In the rows, 128 means zero.
| 118 | 120 | 143 | 164 | 132 | 150 | 149 | 125 | 128 | 127 | 140 |  78 | 132 | 128 | 140 | 112 | 126 | 105 | 122 | 110 |  88 | 131 | 116 | 149 | 137 | 151 | 131 | 140 | 132 | 127 | 108 | 140 | 127 | 119 | 127 | 111 | 126 | 145 | 116 | 145 | 123 | 119 |  95 | 107 |  62 | 152 | 138 | 142 | 124 | 102 | 116 |  97 | 118 | 109 | 150 | 142 |  97 |  (118)
| 134 | 124 | 134 | 116 | 130 | 146 | 141 | 115 | 110 | 114 | 142 | 123 | 142 | 119 | 144 | 106 | 102 | 130 | 120 | 116 | 102 | 161 | 101 | 134 | 120 | 141 | 133 | 151 | 121 | 125 | 107 | 120 | 134 | 118 | 120 | 133 | 119 | 132 | 147 | 126 | 130 | 112 | 116 | 127 | 126 | 153 | 137 | 132 | 142 | 121 | 118 | 109 | 131 | 132 | 138 | 115 |  97 |  (118)
| 121 | 137 | 137 | 153 | 132 | 128 | 145 | 118 | 136 | 126 | 136 |  94 | 129 | 126 | 138 | 134 | 108 | 114 | 127 | 109 |  96 | 120 | 106 | 129 | 122 | 144 | 133 | 152 | 118 | 132 | 108 | 146 | 131 | 122 | 114 | 129 | 116 | 123 | 132 | 141 | 126 | 125 | 112 | 128 | 105 | 130 | 129 | 141 | 145 |  98 | 126 | 133 | 120 | 110 | 154 | 123 | 102 |  (118)
| 162 | 129 | 131 | 139 | 135 | 133 | 129 | 108 | 123 | 117 | 128 | 127 | 147 | 118 | 140 | 120 | 121 | 125 | 128 | 116 | 101 | 154 | 114 | 154 | 136 | 137 | 116 | 132 | 115 | 122 | 121 | 144 | 119 | 141 | 133 | 127 | 144 | 135 | 136 | 133 | 118 | 146 |  97 | 106 | 138 | 136 | 139 | 135 | 111 | 133 | 140 | 112 | 143 | 137 | 122 | 126 | 119 |  (108)
| 151 | 130 | 126 | 133 | 134 | 129 | 100 | 135 | 133 | 105 | 124 | 125 | 126 | 132 | 120 | 133 | 134 | 129 | 138 | 131 | 126 | 134 | 116 | 137 | 130 | 126 | 111 | 115 | 128 | 137 | 131 | 146 | 125 | 156 | 126 | 125 | 131 | 155 | 116 | 129 | 125 | 130 | 117 | 114 | 130 | 112 | 129 | 125 | 110 | 131 | 104 | 120 | 142 | 142 | 134 | 230 | 120 |  (108)
| 151 | 134 | 127 | 128 | 105 | 134 | 127 | 129 | 127 | 116 | 126 | 139 | 144 | 123 | 137 | 128 | 142 | 132 | 131 | 143 | 112 | 154 | 134 | 121 | 135 | 115 | 132 | 103 | 131 | 136 | 122 | 147 | 121 | 130 | 132 | 122 | 142 | 136 | 125 | 124 | 132 | 146 | 126 | 118 | 141 | 130 | 129 | 137 | 122 | 171 | 130 | 116 | 141 | 150 | 108 | 124 | 120 |  (108)
|  85 | 100 | 169 | 137 | 138 | 134 | 160 | 121 | 101 | 122 | 138 |  92 | 141 | 111 | 148 | 113 | 100 | 120 | 103 | 114 |  94 | 133 | 109 | 128 | 107 | 142 | 131 | 136 | 134 | 118 |  87 | 160 | 133 |  89 | 127 | 111 | 107 | 114 | 142 | 145 | 135 | 110 | 124 | 139 | 107 | 154 | 122 | 147 | 154 | 110 | 118 | 115 | 115 | 119 | 177 | 123 |  89 |  (118)
| 157 | 131 | 131 | 146 | 131 | 131 | 133 | 127 | 113 | 120 | 131 | 117 |  95 | 124 | 156 | 115 | 133 | 137 | 127 | 116 | 106 | 153 | 124 | 140 | 145 | 132 | 115 | 122 | 128 | 129 | 120 | 155 | 113 | 142 | 128 | 137 | 125 | 141 | 129 | 130 | 119 | 139 | 104 | 110 | 130 | 119 | 134 | 137 | 113 | 150 | 118 | 117 | 139 | 141 | 131 | 126 | 116 |  (108)
| 133 | 139 | 128 | 166 | 135 | 139 | 131 | 128 | 122 | 122 | 136 | 104 | 130 | 114 | 133 | 133 | 134 | 123 | 130 | 106 |  96 | 111 | 110 | 128 | 134 | 146 | 137 | 129 | 128 | 135 | 120 | 167 | 134 | 122 | 123 | 124 | 114 | 131 | 115 | 137 | 128 | 136 | 108 | 105 | 115 | 132 | 132 | 139 | 147 | 127 | 132 | 124 | 113 | 126 | 148 | 129 | 118 |  (93)
| 147 | 137 | 127 | 117 | 125 | 124 | 122 | 165 | 124 | 128 | 129 | 123 | 128 | 130 | 133 | 125 | 144 | 138 | 136 | 122 | 121 | 151 | 133 | 132 | 144 | 128 | 127 | 109 | 128 | 130 | 139 | 139 | 118 | 138 | 126 | 131 | 140 | 139 | 120 | 123 | 129 | 140 | 117 | 116 | 140 | 115 | 126 | 125 | 112 | 143 | 122 | 112 | 133 | 137 | 119 | 133 | 136 |  (108)
| 155 | 151 | 125 | 132 | 130 | 128 | 112 | 122 | 131 | 125 | 128 | 130 | 130 | 126 | 128 | 129 | 140 | 127 | 132 | 129 | 100 | 144 | 115 | 122 | 137 | 122 | 126 | 128 | 135 | 119 | 134 | 160 | 124 | 141 | 130 | 119 | 133 | 149 | 116 | 128 | 123 | 145 | 110 | 119 | 127 | 120 | 135 | 116 | 125 | 150 | 193 | 134 | 119 | 158 | 121 | 124 | 122 |  (108)
| 136 | 115 | 139 | 127 | 133 | 133 | 143 | 120 | 108 | 113 | 135 | 101 | 124 | 111 | 145 |  96 |  87 | 114 | 115 | 125 |  97 | 155 | 126 | 154 | 119 | 139 | 132 | 162 | 110 | 122 |  83 | 120 | 124 | 151 | 133 | 122 | 118 | 123 | 142 | 129 | 124 | 122 | 107 | 122 | 122 | 161 | 139 | 157 | 130 | 109 | 122 |  90 | 130 | 124 | 144 | 117 |  88 |  (118)
| 140 | 144 | 133 | 134 | 121 | 126 | 129 | 131 | 119 | 128 | 134 | 134 | 152 | 109 | 139 | 122 | 120 | 134 | 139 | 145 | 125 | 156 | 124 | 137 | 130 | 132 | 124 | 134 | 128 | 165 | 118 | 142 | 125 | 133 | 125 | 116 | 136 | 135 | 123 | 132 | 130 | 141 | 110 | 105 |  89 | 139 | 130 | 131 | 123 | 143 | 125 | 108 | 129 | 128 | 129 | 134 | 115 |  (108)
| 114 | 125 | 145 | 151 | 136 | 142 | 153 | 110 | 115 | 120 | 153 | 103 | 130 | 118 | 140 | 105 |  88 | 120 | 123 | 111 |  88 | 130 |  98 | 134 | 120 | 155 | 133 | 165 | 136 | 138 |  93 | 167 | 126 | 120 | 110 | 132 | 115 | 124 | 137 | 143 | 135 | 125 | 110 | 131 | 105 | 143 | 140 | 146 | 159 |  86 | 132 | 126 | 129 | 111 | 137 | 114 | 102 |  (118)
| 156 | 136 | 112 | 113 | 135 | 142 | 128 | 112 | 121 | 115 | 137 | 129 | 142 | 127 | 125 | 106 | 123 | 142 | 135 | 131 | 116 | 163 | 164 | 138 | 126 | 124 | 128 | 133 | 122 | 140 | 142 | 162 | 123 | 165 | 117 | 125 | 138 | 142 | 127 | 123 | 136 | 148 | 108 | 127 | 125 | 129 | 134 | 124 | 149 | 129 | 113 | 122 | 132 | 147 | 133 | 113 | 125 |  (108)
| 171 | 134 | 124 | 126 | 132 | 114 | 135 | 123 | 119 | 123 | 113 | 126 | 138 | 120 | 105 | 107 | 107 | 158 | 129 | 147 | 130 | 168 | 124 | 135 | 100 | 116 | 126 | 130 | 134 | 134 | 110 | 180 | 129 | 157 | 126 | 117 | 136 | 165 | 117 | 108 | 133 | 141 | 100 | 115 | 115 | 136 | 124 | 124 | 138 | 187 | 113 |  98 | 144 | 156 | 130 | 103 |  99 |  (93)
| 135 | 118 | 137 | 130 | 124 | 123 | 128 | 134 | 117 | 106 | 134 |  83 | 126 | 116 | 119 | 111 | 105 | 133 | 120 | 135 | 115 | 144 | 124 | 138 | 120 | 132 | 127 | 155 | 124 | 134 | 109 | 134 | 108 | 134 | 149 | 121 | 126 | 127 | 112 | 111 | 133 | 125 | 113 | 122 | 108 | 137 | 115 | 140 | 136 | 121 | 120 | 104 | 143 | 120 | 138 | 111 | 101 |  (118)
| 149 | 135 | 137 | 126 | 122 | 115 | 142 | 147 | 127 | 119 | 131 | 140 | 140 | 123 | 127 | 126 | 128 | 140 | 123 | 132 | 125 | 152 | 137 | 138 | 112 | 100 | 120 | 115 | 134 | 137 | 118 | 153 | 140 | 128 | 136 | 119 | 126 | 139 | 102 | 136 | 135 | 131 | 122 | 114 | 109 | 120 | 117 | 121 | 121 | 159 | 125 | 113 | 128 | 143 | 129 | 119 | 166 |  (93)
| 159 | 118 | 140 | 125 | 135 | 137 | 130 | 131 | 121 | 102 | 146 | 111 | 128 | 121 | 110 | 109 |  97 | 128 | 122 | 139 | 118 | 163 | 129 | 144 | 116 | 146 | 133 | 140 | 106 | 130 | 103 | 103 | 117 | 139 | 130 | 115 | 130 | 137 | 130 | 118 | 145 | 118 |  96 | 117 | 123 | 147 | 134 | 141 | 130 | 100 | 132 |  92 | 134 | 126 | 130 | 112 | 101 |  (93)
| 146 | 132 | 124 | 143 | 137 | 129 | 112 | 138 | 128 | 132 | 125 | 135 | 129 | 136 | 120 | 156 | 149 | 129 | 135 | 119 | 128 | 140 | 128 | 121 | 146 | 125 | 131 | 112 | 136 | 126 | 141 | 141 | 135 | 129 | 124 | 122 | 131 | 146 | 122 | 133 | 127 | 137 | 126 | 120 | 134 | 108 | 136 | 146 | 126 | 134 | 123 | 137 | 133 | 146 | 132 | 133 | 144 |  (108)
| 127 | 131 | 140 | 155 | 129 | 125 | 121 | 127 | 125 | 139 | 132 |  91 | 122 | 126 | 142 | 134 | 142 | 121 | 127 | 113 | 108 | 119 | 121 | 138 | 132 | 139 | 134 | 130 | 124 | 111 | 122 | 148 | 133 | 124 | 125 | 122 | 129 | 146 | 119 | 142 | 141 | 109 | 106 | 118 | 116 | 120 | 138 | 134 | 114 | 103 | 128 | 123 | 125 | 119 | 145 | 139 | 138 |  (118)
| 104 | 120 | 134 | 145 | 143 | 131 | 139 | 115 | 108 | 126 | 135 |  76 | 137 | 111 | 129 | 103 |  87 | 131 | 120 | 135 |  99 | 112 | 113 | 139 | 113 | 163 | 131 | 162 | 117 | 149 |  99 | 148 | 125 | 117 | 111 | 140 | 112 | 107 | 124 | 131 | 138 | 115 | 106 | 122 |  89 | 141 | 132 | 146 | 171 |  60 | 134 | 127 | 121 |  96 | 176 | 120 | 104 |  (118)
| 132 | 114 | 133 | 117 | 137 | 144 | 155 | 116 |  97 | 118 | 143 | 100 | 134 | 114 | 144 | 112 | 106 | 129 | 124 | 130 | 110 | 150 | 128 | 126 | 116 | 136 | 123 | 157 | 106 | 126 | 100 | 120 | 124 |  96 | 126 | 133 | 125 | 112 | 164 | 126 | 132 | 123 | 134 | 147 | 141 | 167 | 119 | 133 | 121 | 136 | 130 | 121 | 136 | 131 | 106 | 122 |  99 |  (118)
| 124 | 104 | 126 | 143 | 122 | 114 | 133 | 130 | 125 | 126 | 136 | 111 | 132 | 133 | 139 | 128 | 139 | 131 | 129 | 120 | 104 | 116 | 117 | 132 | 132 | 117 | 130 | 128 | 131 | 115 | 122 | 160 | 132 | 123 | 133 | 121 | 118 | 144 | 125 | 130 | 128 | 127 | 109 | 124 | 103 | 143 | 130 | 129 | 147 | 125 | 125 | 122 | 125 | 121 | 144 | 124 | 112 |  (118)
| 132 | 124 | 140 | 115 | 126 | 125 | 136 | 143 | 107 | 115 | 121 | 117 | 140 | 120 | 143 | 114 | 126 | 137 | 123 | 138 | 112 | 161 | 137 | 135 | 121 | 129 | 121 | 126 | 127 | 135 |  99 | 147 | 138 | 125 | 138 | 125 | 126 | 132 | 131 | 127 | 130 | 122 | 114 | 119 | 132 | 156 | 122 | 124 | 106 | 163 | 100 |  90 | 119 | 145 | 117 | 127 |  83 |  (93)
| 104 | 136 | 141 | 158 | 128 | 137 | 150 | 123 | 121 | 127 | 138 |  92 | 151 | 131 | 131 | 117 | 121 | 120 | 134 | 124 |  85 | 128 |  95 | 127 | 127 | 140 | 119 | 152 | 129 | 127 | 113 | 158 | 131 | 118 | 126 | 116 | 116 | 147 | 116 | 144 | 121 | 124 | 104 | 112 |  97 | 129 | 134 | 137 | 144 | 100 | 125 | 116 | 114 | 103 | 148 | 122 |  98 |  (118)
| 104 | 132 | 141 | 134 | 122 | 116 | 151 | 140 |  91 | 127 | 138 |  94 | 139 | 115 | 137 | 124 | 138 | 135 | 117 | 126 | 119 | 138 | 122 | 131 | 124 | 124 | 123 | 152 | 142 | 134 |  93 | 168 | 144 | 125 | 130 |  91 | 120 | 119 | 130 | 138 | 128 | 114 | 122 | 127 | 108 | 150 | 127 | 135 | 144 | 133 | 135 | 110 | 141 | 125 | 146 | 124 |  88 |  (118)
| 126 | 119 | 126 | 149 | 133 | 128 | 126 | 101 | 104 | 130 | 137 |  79 | 128 | 129 | 147 | 118 | 117 | 112 | 120 | 106 |  95 | 123 | 110 | 145 | 114 | 156 | 139 | 151 | 104 | 110 | 114 | 132 | 130 | 115 | 127 | 121 | 128 | 133 | 137 | 134 | 128 | 118 | 104 | 118 | 132 | 135 | 148 | 134 | 110 |  81 | 135 | 104 | 132 | 119 | 128 | 139 | 122 |  (118)
---
| 170 | 116 | 127 | 139 | 136 | 173 | 153 | 147 | 149 | 131 | 145 | 129 | 129 | 151 | 117 | 143 | 139 | 165 | 120 | 121 | 130 | 137 | 141 | 130 | 172 | 125 | 162 | 144 | 111 |  95 | 110 |  80 | 150 | 132 | 112 | 103 |  81 | 142 |  70 | 119 | 137 | 166 | 107 | 119 | 136 | 121 | 159 |  79 | 136 | 146 | 133 | 126 |  83 | 133 |  99 | 107 | 128 |  (21)
| 133 | 123 | 129 | 142 | 129 | 109 | 107 | 111 | 121 | 129 | 152 | 146 | 135 | 125 |  86 | 167 | 116 | 111 | 124 | 130 | 143 | 134 | 116 | 130 | 126 | 139 | 124 | 111 | 109 | 129 | 137 | 141 |  99 | 133 | 142 | 133 | 134 | 137 | 146 | 125 | 116 | 169 | 142 | 140 | 110 | 132 | 123 | 145 | 119 | 126 | 170 | 120 | 173 | 132 | 121 | 156 | 125 |  (90)
| 126 | 127 | 138 | 123 | 133 |  86 |  95 | 107 | 111 | 122 | 128 | 185 | 141 | 118 | 101 | 132 | 109 |  95 | 126 | 134 | 135 | 128 | 121 | 133 | 114 | 135 | 113 |  88 | 133 | 152 | 127 | 154 |  77 | 125 | 160 | 148 | 154 | 131 | 137 | 140 |  86 | 167 | 143 | 129 | 102 | 141 | 118 | 153 | 142 | 109 | 154 | 125 | 152 | 117 | 140 | 155 | 135 |  (90)
| 129 | 128 | 118 | 147 | 129 | 112 | 105 | 102 | 120 | 126 | 162 | 131 | 140 | 138 | 105 | 165 | 110 | 115 | 118 | 116 | 147 | 128 | 103 | 128 | 142 | 137 | 127 | 126 | 123 | 120 | 132 | 143 | 113 | 134 | 141 | 131 | 126 | 134 | 136 | 126 | 133 | 159 | 136 | 144 | 119 | 119 | 123 | 127 | 122 | 127 | 164 | 143 | 184 | 131 | 129 | 160 | 127 |  (90)
| 113 | 133 | 125 | 146 | 127 | 117 | 117 | 120 | 127 | 138 | 166 | 100 | 129 | 131 |  91 | 166 | 117 | 113 | 117 | 129 | 142 | 138 | 114 | 127 | 106 | 157 | 123 | 144 | 120 | 103 | 139 | 156 | 125 | 131 | 132 | 133 | 125 | 139 | 174 | 124 | 158 | 141 | 129 | 143 | 117 | 126 | 123 | 151 | 114 | 132 | 160 | 118 | 180 | 129 | 116 | 144 | 121 |  (90)
| 141 | 121 | 127 | 135 | 131 | 130 | 120 | 107 | 132 | 132 | 153 | 127 | 142 | 148 | 109 | 164 | 122 | 144 | 123 | 113 | 147 | 133 | 116 | 130 | 166 | 138 | 144 | 131 | 119 | 116 | 127 | 124 | 113 | 142 | 129 | 119 | 113 | 134 | 119 | 119 | 134 | 164 | 135 | 143 | 125 | 110 | 135 |  99 | 119 | 136 | 159 | 147 | 153 | 141 | 118 | 147 | 127 |  (21)
| 128 | 125 | 130 | 124 | 131 | 120 | 112 | 107 | 117 | 125 | 152 | 134 | 147 | 139 | 124 | 123 | 123 | 129 | 127 | 126 | 135 | 136 | 121 | 128 | 162 | 142 | 142 | 119 | 130 | 133 | 131 | 123 | 132 | 137 | 132 | 121 | 122 | 126 | 128 | 121 | 118 | 152 | 135 | 140 | 128 | 128 | 136 | 115 | 131 | 136 | 139 | 138 | 119 | 127 | 135 | 145 | 130 |  (21)
| 128 | 125 | 131 | 132 | 125 | 108 | 113 | 107 | 121 | 135 | 154 | 132 | 139 | 132 | 112 | 142 | 120 | 125 | 124 | 122 | 126 | 138 | 115 | 127 | 142 | 144 | 138 | 103 | 126 | 126 | 122 | 136 | 116 | 131 | 144 | 135 | 124 | 128 | 130 | 122 | 115 | 172 | 132 | 139 | 125 | 119 | 141 | 121 | 133 | 142 | 160 | 129 | 143 | 129 | 129 | 151 | 134 |  (90)
| 138 | 121 | 127 | 140 | 130 | 115 | 105 |  90 | 126 | 126 | 171 | 144 | 148 | 146 |  97 | 181 | 118 | 127 | 124 | 104 | 153 | 140 | 112 | 131 | 160 | 131 | 130 | 115 | 132 | 102 | 139 | 128 | 100 | 137 | 136 | 123 | 122 | 140 | 122 | 122 | 132 | 158 | 140 | 147 | 121 | 114 | 129 | 108 | 124 | 126 | 173 | 155 | 171 | 132 | 118 | 162 | 133 |  (21)
| 154 | 123 | 158 | 126 | 132 | 156 | 132 | 146 | 121 | 119 |  90 | 180 | 139 | 101 | 125 |  93 | 150 | 136 | 160 | 143 | 116 | 141 | 150 | 135 | 195 |  94 | 134 |  98 | 132 | 156 | 145 |  97 | 116 | 135 | 113 | 104 | 113 | 131 |  70 | 132 |  92 | 108 | 125 | 113 | 123 | 162 | 138 | 125 | 152 | 104 |  87 | 123 |  26 | 133 | 130 | 126 | 134 |  (21)
| 121 | 133 | 132 | 144 | 132 | 116 | 111 | 131 | 117 | 132 | 147 | 134 | 136 | 119 |  78 | 153 | 123 | 107 | 125 | 142 | 129 | 162 | 124 | 132 | 128 | 163 | 128 | 113 | 118 | 120 | 125 | 140 | 118 | 138 | 122 | 132 | 127 | 142 | 155 | 127 | 142 | 156 | 130 | 132 | 113 | 147 | 131 | 172 | 126 | 126 | 160 |  98 | 142 | 129 | 113 | 145 | 128 |  (90)
| 103 | 137 | 129 | 137 | 125 |  85 |  93 | 107 | 105 | 129 | 153 | 145 | 137 | 121 |  90 | 132 | 107 | 102 | 117 | 132 | 135 | 134 | 112 | 125 | 103 | 162 | 120 |  98 | 131 | 134 | 121 | 163 | 102 | 126 | 153 | 145 | 140 | 130 | 161 | 135 | 112 | 180 | 143 | 139 | 113 | 130 | 117 | 163 | 127 | 123 | 172 | 111 | 171 | 126 | 132 | 160 | 125 |  (90)
| 161 | 124 | 127 | 138 | 130 | 136 | 112 |  97 | 118 | 130 | 126 | 167 | 143 | 137 | 109 | 145 | 134 | 134 | 127 | 125 | 140 | 138 | 120 | 132 | 169 | 125 | 143 | 113 | 123 | 124 | 135 | 113 | 113 | 136 | 137 | 121 | 110 | 133 |  84 | 130 | 105 | 175 | 123 | 123 | 124 | 129 | 139 |  98 | 143 | 129 | 155 | 121 | 113 | 128 | 119 | 145 | 133 |  (21)
| 149 | 105 | 130 | 129 | 129 | 137 | 111 | 116 | 125 | 125 | 132 | 146 | 142 | 125 | 121 | 128 | 132 | 137 | 138 | 125 | 134 | 134 | 126 | 129 | 185 | 125 | 138 | 116 | 132 | 141 | 138 | 111 | 122 | 140 | 126 | 115 | 115 | 123 |  95 | 121 | 102 | 148 | 136 | 132 | 127 | 126 | 134 | 114 | 139 | 124 | 131 | 142 | 100 | 127 | 129 | 141 | 134 |  (21)
